Here is a tiny trained network, its code and every weight. The questions are about switching its units off for an input and a class, where a switched-off unit gives its printed mean instead of its output.

import numpy as np


def w(rows, s, z=0):
    codes = np.array(rows[::2]) - 128.0
    scale = np.full(codes.shape[1], s)
    scale[-1] = z or s
    return codes * scale


def f(y):
    return y / 2 * (1 + np.tanh(0.7978845608 * (y + 0.044715 * y**3)))


def log_softmax(a):
    a = a - a.max(-1, keepdims=True)
    return a - np.log(np.exp(a).sum(-1, keepdims=True))


def net(x, mask):
    res = np.array(x, float).reshape(1, 4) / 4 @ E
    y = f(res @ A[0][:, :-1].T + A[0][:, -1])
    res = res + np.where(mask, y, B[0][:, -1]) @ B[0][:, :-1]
    return log_softmax(res[-1] @ U[:, :-1].T + U[:, -1])


A, B = {}, {}
E = w([
[255,122,108,220,19,76],'x0',
[98,30,77,12,73,50],'x1',
[19,209,67,180,45,105],'x2',
[201,202,66,38,122,202],'x3',
],0.0082)
A[0] = w([
[127,131,122,224,166,173,68],'neuron 1',
[163,128,134,159,87,104,114],'neuron 2',
[52,197,29,168,93,96,59],'neuron 3',
[117,245,153,171,136,124,119],'neuron 4',
[82,226,89,167,135,66,255],'neuron 5',
[127,100,100,61,101,99,116],'neuron 6',
[135,191,179,150,146,147,72],'neuron 7',
[190,50,179,94,210,183,48],'neuron 8',
[36,138,108,84,181,114,208],'neuron 9',
[181,119,119,179,99,106,94],'neuron 10',
[240,75,162,132,157,118,61],'neuron 11',
[118,186,169,182,122,185,137],'neuron 12',
[95,117,161,87,209,167,28],'neuron 13',
[65,122,163,180,112,75,122],'neuron 14',
[162,159,75,87,126,186,77],'neuron 15',
[78,139,107,65,57,52,145],'neuron 16',
[180,162,65,98,119,166,105],'neuron 17',
[124,160,159,159,160,180,125],'neuron 18',
[146,48,101,82,154,98,136],'neuron 19',
[53,109,126,90,189,118,6],'neuron 20',
[103,53,140,176,173,111,65],'neuron 21',
[155,76,128,192,101,111,119],'neuron 22',
[148,69,112,69,111,99,103],'neuron 23',
[85,97,154,60,32,108,133],'neuron 24',
[79,132,106,124,173,167,202],'neuron 25',
[32,125,100,190,73,133,85],'neuron 26',
[190,135,87,132,41,72,96],'neuron 27',
[172,63,235,134,183,75,74],'neuron 28',
[155,140,142,164,167,166,170],'neuron 29',
[71,188,14,157,89,121,34],'neuron 30',
[73,70,215,164,107,74,70],'neuron 31',
[132,184,74,87,101,165,76],'neuron 32',
[200,157,116,166,74,127,191],'neuron 33',
[166,191,99,37,68,171,78],'neuron 34',
[174,147,138,144,69,124,88],'neuron 35',
[85,83,184,165,118,103,96],'neuron 36',
[183,168,210,151,201,139,123],'neuron 37',
[57,143,147,73,134,181,97],'neuron 38',
[190,116,85,131,46,79,104],'neuron 39',
],0.011,0.0061)
B[0] = w([
[119,113,84,163,137,74,174],'neuron 1',
[71,168,165,139,115,160,168],'neuron 2',
[103,92,106,18,75,139,211],'neuron 3',
[135,47,64,161,115,78,194],'neuron 4',
[165,82,132,65,74,125,230],'neuron 5',
[151,114,72,211,119,64,192],'neuron 6',
[86,103,70,204,143,58,162],'neuron 7',
[55,80,114,12,64,148,229],'neuron 8',
[110,137,218,176,81,125,244],'neuron 9',
[44,170,164,175,113,164,178],'neuron 10',
[14,85,147,21,96,139,213],'neuron 11',
[127,89,95,181,110,89,195],'neuron 12',
[42,166,171,162,103,150,190],'neuron 13',
[218,169,117,48,241,126,183],'neuron 14',
[184,195,102,124,231,64,179],'neuron 15',
[148,66,72,183,88,63,220],'neuron 16',
[169,200,128,81,171,105,189],'neuron 17',
[125,99,88,164,97,71,178],'neuron 18',
[138,96,90,144,81,86,204],'neuron 19',
[44,162,152,174,145,148,182],'neuron 20',
[126,181,120,98,188,130,166],'neuron 21',
[102,161,181,124,142,95,175],'neuron 22',
[122,59,61,202,109,69,191],'neuron 23',
[154,107,89,197,125,55,204],'neuron 24',
[125,142,213,174,97,147,199],'neuron 25',
[95,122,121,22,143,154,193],'neuron 26',
[64,160,190,175,125,126,211],'neuron 27',
[135,125,84,23,154,165,209],'neuron 28',
[153,85,98,139,112,78,186],'neuron 29',
[76,82,106,2,104,141,197],'neuron 30',
[198,234,82,131,196,103,189],'neuron 31',
[136,205,140,89,203,141,174],'neuron 32',
[112,134,190,148,128,140,225],'neuron 33',
[197,188,94,116,227,97,207],'neuron 34',
[56,155,157,133,113,112,170],'neuron 35',
[205,201,90,132,222,141,171],'neuron 36',
[141,65,73,141,84,65,211],'neuron 37',
[71,173,199,198,112,160,194],'neuron 38',
[70,182,181,159,112,154,210],'neuron 39',
],0.0074,0.011)
U = w([
[98,91,94,27,78,134,130],'0',
[135,71,32,227,94,72,94],'1',
[66,186,216,192,104,140,96],'2',
[171,209,82,99,248,114,117],'3',
[189,86,165,142,63,120,251],'4',
[181,130,123,162,120,205,107],'5',
],0.013,0.018)

Each question gives the input, the list of numbers given to net, and the class t.
The units are the neurons (one row each of A and B). Each row of codes is followed by its name. A weight is (code - 128) times the scale printed after its matrix; where a second scale follows, it is the last column's (A, B and U).
mask holds one flag per neuron, in row order. A switched-off neuron (its flag False) gives its mean, the last column of its row in B, instead of its output. The means were averaged over made-up inputs and are rounded, as every weight is.
A unit's drop is (log p(t) with every unit on - log p(t) with that unit switched off) / (log p(t) with every unit on - log p(t) with every unit switched off).
The circuit of an input: a set's keep is (log p(t) with only the set's units on - log p(t) with every unit switched off) / (log p(t) with every unit on - log p(t) with every unit switched off). Starting from the 12 units with the biggest drops (on a tie, the unit counted first), units are removed one at a time, each time the one whose removal leaves the highest keep (on an exact tie, the one counted first), for as long as the keep stays at least 0.8.
circuit, biggest first: the units of the circuit, biggest drop first
top k neurons: the k neurons with the biggest drops, biggest first
drop of u: that unit's drop, to one decimal
input [-5,8,5,-7], class 1: circuit, biggest first -> neuron 16
input [-3,-1,-3,0], class 4: top 4 neurons -> neuron 11; neuron 30; neuron 3; neuron 26
input [-7,8,7,-6], class 1: top 2 neurons -> neuron 16; neuron 24
input [-2,8,7,5], class 1: top 3 neurons -> neuron 16; neuron 24; neuron 6
input [5,0,-5,3], class 0: top 3 neurons -> neuron 11; neuron 9; neuron 38
input [7,-4,-8,-4], class 0: top 2 neurons -> neuron 28; neuron 11
input [1,-6,-7,7], class 0: top 2 neurons -> neuron 8; neuron 11
input [0,-6,-7,-8], class 3: top 3 neurons -> neuron 31; neuron 36; neuron 21
input [-1,3,3,-1], class 4: top 2 neurons -> neuron 8; neuron 11
input [0,3,1,-4], class 3: top 2 neurons -> neuron 14; neuron 31
input [2,6,-5,7], class 3: top 3 neurons -> neuron 34; neuron 17; neuron 15
input [6,2,7,2], class 0: top 2 neurons -> neuron 30; neuron 3
input [6,-4,-6,-2], class 0: top 2 neurons -> neuron 11; neuron 28
input [-4,-4,-6,0], class 0: circuit, biggest first -> neuron 8
input [2,6,-3,-8], class 3: drop of neuron 31 -> 0.1
input [0,-6,-2,-7], class 3: drop of neuron 21 -> 0.1
input [-2,2,8,-4], class 0: drop of neuron 28 -> 0.0
